In the rows, zero is written as 128.
Facts:
k110 λ k979; k112 λ k969; k116 λ k920
k124 λ k982; k129 λ k241; k139 λ k302
k20 λ k745; k228 λ k388; k233 λ k116
k236 λ k349; k259 λ k338; k280 λ k978
k302 λ k861; k321 λ k706; k329 λ k891
k34 λ k681; k343 λ k736; k360 λ k228
k391 λ k469; k395 λ k896; k400 λ k680
k402 λ k782; k406 λ k181; k41 λ k203
k421 λ k136; k43 λ k34; k442 λ k593
k468 λ k729; k469 λ k303; k48 λ k442
k50 λ k107; k513 λ k402; k523 λ k507
k552 λ k20; k572 λ k465; k593 λ k872
k612 λ k798; k645 λ k612; k661 λ k77
k680 λ k236; k681 λ k392; k697 λ k360
k704 λ k329; k706 λ k233; k736 λ k112
k745 λ k572; k75 λ k807; k77 λ k461
k782 λ k370; k798 λ k395; k807 λ k905
k844 λ k124; k855 λ k711; k86 λ k552
k861 λ k865; k872 λ k523; k891 λ k212
k896 λ k966; k905 λ k114; k917 λ k331
k920 λ k110; k932 λ k988; k966 λ k43
k969 λ k785; k979 λ k485; k982 λ k50
k986 λ k75; k107 Φ k518; k108 Φ k234
k110 Φ k355; k112 Φ k798; k114 Φ k338
k116 Φ k268; k124 Φ k872; k127 Φ k338
k129 Φ k785; k136 Φ k354; k139 Φ k11
k165 Φ k321; k181 Φ k268; k192 Φ k558
k20 Φ k418; k203 Φ k338; k212 Φ k418
k228 Φ k151; k233 Φ k329; k236 Φ k518
k241 Φ k838; k259 Φ k418; k280 Φ k355
k292 Φ k753; k302 Φ k329; k303 Φ k355
k310 Φ k151; k314 Φ k355; k34 Φ k338
k343 Φ k354; k349 Φ k838; k360 Φ k468
k370 Φ k329; k388 Φ k338; k391 Φ k418
k392 Φ k872; k395 Φ k558; k400 Φ k855
k402 Φ k468; k406 Φ k354; k41 Φ k838
k421 Φ k558; k428 Φ k11; k43 Φ k785
k442 Φ k354; k461 Φ k355; k465 Φ k11
k469 Φ k321; k48 Φ k468; k485 Φ k418
k50 Φ k338; k507 Φ k151; k513 Φ k785
k52 Φ k331; k523 Φ k785; k552 Φ k321
k572 Φ k376; k593 Φ k321; k606 Φ k838
k612 Φ k268; k627 Φ k798; k645 Φ k785
k653 Φ k468; k661 Φ k234; k680 Φ k468
k681 Φ k838; k687 Φ k268; k694 Φ k785
k697 Φ k753; k704 Φ k329; k706 Φ k798
k711 Φ k321; k729 Φ k785; k736 Φ k234
k745 Φ k234; k75 Φ k872; k77 Φ k234
k782 Φ k355; k794 Φ k329; k796 Φ k518
k807 Φ k268; k844 Φ k268; k857 Φ k872
k86 Φ k418; k861 Φ k338; k865 Φ k151
k891 Φ k268; k896 Φ k872; k905 Φ k321
k908 Φ k354; k91 Φ k418; k917 Φ k468
k920 Φ k234; k932 Φ k11; k966 Φ k355
k969 Φ k376; k978 Φ k151; k979 Φ k376
k982 Φ k855; k986 Φ k785; k988 Φ k838

Known rows:
[142 174 149 132 131 105  90 106 113 139 116 103  75 162 166 113 170 130
 124 124 185 125 139 130 131 151 109] : k129
[ 65 149 185  80 193 183 147 166 198  94 137 118  76 167 115 138 133 192
 134  89 107 159 162 118 169 218 118] : k745
[124 188 154 120 131  90  62 111 118 150 122 128  65 187 139 113 148 188
 129 186 228  89 148 135 174  75 101] : k43
[122 179 164  32  69 160 102  76  96 136 146 164  95 111 127  86 175 108
 139 111  78 194  69  46 121 140 149] : k736
[106 181 157  94 112 147 106 101 103 142 133 171 105 125 127 140 123 129
 146 102 129 147  77 123 121 133 143] : k343
[166  91 117 136  99 148 150 141 135 136 139 127 150 113 156 149 133 129
 147 170 102 150 133 152 125 129 166] : k865
[177  95 123 193 112 132 154 126  97 119 154 191 151 158 151 193 129 141
 148 112  82 117 142 167 109 112 145] : k114
[157  53  94 223 112 147 161 113  84 118 160 155 128 169 117 126 114 129
 106 134  51 107 170  83 128 103  97] : k338
[185  88 119 179 122 135 155 123 106  98 154 176 139 162 139 171 145 146
 135 118  71 104 157 159 119 110 137] : k127
[114 153 137  96 134 120 120 126 151 105 131 133 124 132 115  96 146 114
 131 111 149 141 132  96 129 127 129] : k406
[167  97 118 128 124 110 150 142 138 114 122  97 151 111 147 131 156 140
 117 145  93 120 153 139 120 110 124] : k192
[ 61 158 104 112 181 102  71  72 126 112 123 156 147 127 134 127 123 177
 151 128 162 103  81 168 159  94  94] : k612
[ 95 187 149  96 141 107 121 135 141 114 113 137 131 129 120 127 138 130
 134  84 141 120 116 123  93 115  94] : k402
[127 109 135 110 123 151  93 165 138 109 153 175  99 110 105 120 128  95
  99 122 191 141  77 127 166 152 162] : k280
[149 123 142 146 135 145 150 151 134 142 115 121 135 126 151 202  99 185
 129 135  86 104 122 205 136 145 136] : k465
[ 96 174 149 116 132 141 110 124 133 137 129 161 121 138 123 148 106 121
 152 107 153 142  99 137 123 136 144] : k704
[ 75 154 122 132 140 131 132 138 114 115 108 101 124 132  84  77 112  93
  93 131 122 125 153  33 106 120  73] : k321
[165  92 124 108 142  57 156 121 104 174  97  94 163 122 141 156 116 152
 108  90  87  83 153 175 147 114 165] : k91
[174  57 121  97 134  61 158 116 125 156 118  83 166 124 146 122 137 130
 114  98  93 119 170 136 150 122 173] : k212

Rows:
No name comes twice in this set of rows, the named rows included.
[ 98  49  48 178 148 154 128  78 106 142 130  95 165  96 149 108 105 148
 119 184  69 135 107 121 159 141  86] => k268
[101 169 146  89 139 113 117 139 148 112 128 145 124 141 106 105 131 159
 141 140 154 111 135 121 135  73 116] => k681
[174 117 128 191  70 158 110  99  50 215 114  79  70 137 179 147 116 143
 102 190  92 134 111 113 140 161 107] => k785
[121 136 144 162 115 156 111  97 106 101 171 228 107 185 118 146 125 106
 172  85 156 153 132 117 125 133 157] => k861
[118 118 138  81 131 111  63 177 142 107 153 190  98 145  81  98 135 171
  91 173 223  93  94 131 209  60 136] => k966
[ 73 119 179  65 217 110 144 138 168 138 117 106  89 185 114 142 101 197
 118  19 110 133 175 134 200 227 155] => k20
[ 67 126 128 133 126 132  92 127 111 152 136 145 104 162  79  81  76 153
 118 178 161 111 127  54 166  72  91] => k798
[162  29  99 175 100 150 129 193 100 143 147 130 121  94 106 119  99 116
  46 169 119 114  83 107 164 151 122] => k355
[177  80 121  96 152  71 166 118 112 149 105  76 171 123 133 145 127 127
 107 109  94  97 177 147 153 125 181] => k485
[137  58 117 154 128  96 153 120  79 223  98  89 150 140 123 148  33 141
 101 118  77 101 144 132 163 130 165] => k418
[100 115 122 200 136  91 113 148 122  93 171 198 160 182 129 134 145 108
 172  51 192 152 161 109  68 126 103] => k50
[124 176 135 111 178 145 104 143  83  56 112 151 133  98  70 163 125  50
  53 134 206  99  99 128 161 164 172] => k110

Now the same objects, written a new way:
Known rows:
[112 124 117 129 120 126 128 129 132 132 144 144 121 117 134 126 135 135
 120 130 129 131 124 121 126 124 135 118 126 127 126 121 124 128 131 126
 130 125 115 133 128 142 123 119] : k982
[146 139 136 160 159  90 153 130 125 132  49  71 149 101  75  62 114  69
 167 117  63  97 201 200 201  61 179  84 107 136 189  95 145  89  97 119
 221 118 152  37 168  93 179  47] : k645
[139 115 124 133 129 123 116 125 124 133 155 120 112 121 134 128 130 144
 107 123 131 137 141 122 115 121 121 133 128 116 121 121 122 126 138 136
 137 126 115 136 122 118 108 142] : k181
[160 145 125 134 132 144 115 129 124 113 119 115 134 139 126 117 124 129
 123 142 130 104  96 126 144 157  80 141 129 128 135 143 139 139 131 134
 123 139 128 142 127 102 128 148] : k268
[125 133 119 119 129 126 121 123 132 129 139 141 123 127 140 135 130 130
 126 130 138 136 128 125 121 130 126 128 120 131 124 130 126 123 124 120
 130 131 124 126 123 131 123 132] : k127
[117 124 120 128 123 127 127 129 130 132 140 140 124 120 133 126 133 133
 122 129 129 131 127 123 126 126 133 121 126 128 126 123 125 127 131 127
 130 126 118 131 128 136 123 123] : k236
[ 90 146 149 139 104 147 131 161 131 125 154 117 158 124 100 105 147 139
 150 135  53  77 122 111 150 140 127 102 116 130 105 117 125 136 130 140
 114 113 159 168 123 132 140 124] : k280
[117 130 119 130 123 131 123 128 132 130 148 142 123 119 129 126 137 139
 122 132 122 124 120 119 125 132 120 121 127 128 124 123 123 131 126 126
 129 128 120 141 125 131 123 131] : k807
[118 149  96  94 138 126 129 104 146 128 114 184 122 126 161 151 129 109
 141 135 182 162 104 130 117 138 130 127 115 153 138 144 129 127 101  87
 126 145 121 100 126 150 144 122] : k259
[115 122 117 134 122 126 126 128 129 133 143 146 120 118 132 125 134 136
 116 132 128 132 122 123 126 125 131 120 127 127 127 123 126 128 133 128
 131 126 113 132 127 136 121 124] : k969
[121 128 124 127 125 127 128 130 130 130 137 133 126 125 133 129 131 130
 127 129 128 131 129 125 126 126 132 125 125 128 125 126 126 127 129 126
 129 127 125 130 126 133 126 127] : k908
[127 192 179 137 125 118 189 155 101 119  69 112 138 191 121 166  71 170
  71  91 118 187 238 157 120  91 133 121  99 134 132 164  96 119 130  86
  85 168 180 140 130 123 113 149] : k681
[120 127 125 127 125 127 128 129 131 130 137 133 126 125 133 129 131 131
 127 128 128 132 130 125 126 126 134 123 124 128 124 125 125 126 128 126
 129 126 125 128 127 134 127 126] : k428
[152 134 127 132 136 142 120 119 122 118 112 122 128 134 115 124 126 129
 128 136 132 112 104 129 131 149  90 140 142 129 137 138 134 139 123 131
 124 136 128 137 131 109 131 141] : k376
[126 127 121 146 131 134 128 130 151 119 158 146 123 127 138 130 138 147
 122 131 145  98 131 118 127 137 111 113 135 130 134 118 116 133 128 125
 134 124 108 141 131 154 128 112] : k745
[131 142 156 149 132 165 110 145 112 117 136  87 147 138  91 106 129 149
 136 134  64  60 104 110 136 149  79 131 143 116 114 125 130 141 125 159
 117 128 145 178 128  85 135 142] : k355
[128 114 147 157 112 131 119 153 118 130 175  90 127 119 108 106 138 159
 110 124  72  98 147 112 133 122 119 120 129 105 106 108 121 131 155 161
 131 112 131 167 122 111 105 143] : k303
[130 148 126 122 130 148 128 123 129 117 104 138 142 135 113 124 132 120
 148 140 123 102  91 128 140 157  97 128 137 141 136 140 135 142 113 121
 116 135 140 138 132 124 148 130] : k855
[119 129 121 127 124 129 127 127 131 129 140 141 124 122 132 128 133 134
 126 130 129 128 123 122 126 131 128 123 125 128 125 125 125 129 128 126
 128 128 121 134 127 134 125 127] : k680

Rows:
No name comes twice in this set of rows, the named rows included.
[ 74 139 134 178  94 148 122 134 157 126 139 214 150 167 128  93 141 157
 106 157 106 113  83 140 106 127 100  70 141 163 134 153 140 140 137 125
 121 126 122 100 110 133 152 122] => k48
[ 79 152  57  68 111 122 120  92  96 156  87 217  97  89 137 131 133 105
 115 153 145 222  46 129 125 139 136 130 105 146 139 152 144 126 103  89
 122 158 103 113 130 123 128 142] => k86
[161 115 125 140 137 130 115 118 117 125 129 113 112 129 123 125 123 139
 107 129 141 127 123 130 122 136  98 144 144 116 134 130 130 134 137 141
 135 133 112 135 129 107 112 144] => k331
[155 137 105 118 141 144 122 114 115 120 116 121 110 107 111 130 133 129
 129 137 139 103  93 117 147 166  81 148 143 119 143 124 126 144 116 127
 128 140 110 165 145 123 123 134] => k872
[150 115  91  99 145 116 129 119 108 135 152  98  85  71 132 149 133 130
 120 117 150 136 143 104 148 138 134 157 121  96 129  94 107 125 125 128
 142 130  93 175 147 146  94 121] => k507
[ 90 131  90 107 103 125 119 120  91 152 119 166 103  92 114 111 136 130
 102 145 100 175  79 122 132 129 131 126 118 123 126 130 138 128 130 127
 127 138 106 142 129 113 112 142] => k552
[155 114  91 115 147 110 114  95 131 135 136 156  92 118 168 148 122 131
  98 126 200 184 126 133 100 120 120 145 128 127 140 136 125 122 125 110
 146 145  90 101 124 128 107 140] => k212
[145 173 179 145 128 110 183 152  94 122  78  98 122 189 124 165  66 179
  51  84 127 198 252 160 113  80 131 130 105 122 132 160  94 116 142  98
  94 168 165 138 129 113  96 155] => k392
[132 194 172 130 129 117 180 147 105 119  72 118 135 188 127 167  73 165
  75  93 125 189 234 159 120  92 129 121  94 136 133 164  99 113 123  82
  93 171 177 130 127 119 113 150] => k34
[127 144 187 167 127 104 213 157  91 125  12  89 138 177  88 133  63 135
  84  92 109 161 231 188 156  69 175 118 136 127 172 142 114 114 146 122
 112 145 154 101 162 132 133  85] => k43
[135 123 131 159 138 136 134 134 171 110 172 139 129 137 148 135 139 153
 128 124 159  75 152 118 126 136 110 106 142 133 136 112 107 134 129 125
 135 116 107 138 132 170 133  97] => k572
[161  86 167 127 151 160 137 145 109 106 100 105 224 132 136 206 116  50
 226 131 177  71  46 127 141 131 138 153 156 149  35 151 165 111 103 134
  90 128 208 122  77 106 144 190] => k321
[151 173 143 140 149 101 140 133 118 129 101  92 134 134 112 112 103 130
 114 107  87 153 221 172 146  75 134 101  83 134 146 127 120  97 105  95
 172 148 167  87 132  82 133 129] => k896

Now the same objects, written a new way:
Known rows:
[ 82 160 132 169  68 130 164 163  73 185 126 110] : k116
[114 138 110 111 115 125  89 154  85 176  96 114] : k661
[120 119  93 124 103 134  85 145  80 173 112 101] : k681
[113 146 122 121 108 121 101 173  84 150 101 108] : k86
[ 95 122 101 119 144 100  75 179  81 116 114 133] : k552
[ 85 128 108 116 137 100 104 204  77  94 118 123] : k20
[ 88 133 105 101  69 130  77 131  88 173 106 120] : k986
[116 140 115 117 108 121  87 155  87 173  97 111] : k139
[141 179  93 102 125 133  91 142 117 179 127 107] : k303
[115  94  76 131  81 139  90 147  65 174 122  74] : k896
[149 158 161 125 110 149  79 124 111 161  55 126] : k442
[124 163 113 108 124 123  89 169  92 169 106  97] : k782
[112 143 128 128  79 106  95 142  98 179 105 111] : k891
[156 121 103 134 112 121  31 164  46 199  98 105] : k969
[163 112 104 140 113 119  18 171  30 203  93 103] : k112
[142 134 102 124 111 122  84 149 103 185 125 124] : k518
[125 167  87 103 121 117  97 131 129 195 112 119] : k107
[ 87 161  97 100 141  81 114 169 125 203  75 109] : k124
[116 139 114 117 109 123  88 154  86 173  96 112] : k704

Rows:
No name comes twice in this set of rows, the named rows included.
[131 154 129 123  84 160  78  97 120 169  75 134] => k523
[168 166 178 133 116 158  60 105 122 158  42 139] => k593
[114  98  82 129  81 136  88 149  67 174 119  77] => k395
[132 131 109 124 111 123  66 159  69 182  98 109] => k343
[127 153  88 107 120 124  88 138 113 166 125 127] => k465
[ 91 154 119 149 100 141 144 172  65 178 112 112] => k233
[ 97 135  84 115  83 136  86 129  95 180 114 120] => k129
[ 93 124  82 118  78 135  84 133  87 178 114 113] => k645
[125 154 123 122  96 131  99 158  89 172 100 103] => k259
[102 152 113 139 101 138 126 162  77 177 113 112] => k979
[152 130 106 133  97 123  81 149  99 171 112 112] => k338
[128 120 116 131 108 116  86 169  81 175 109 117] => k855

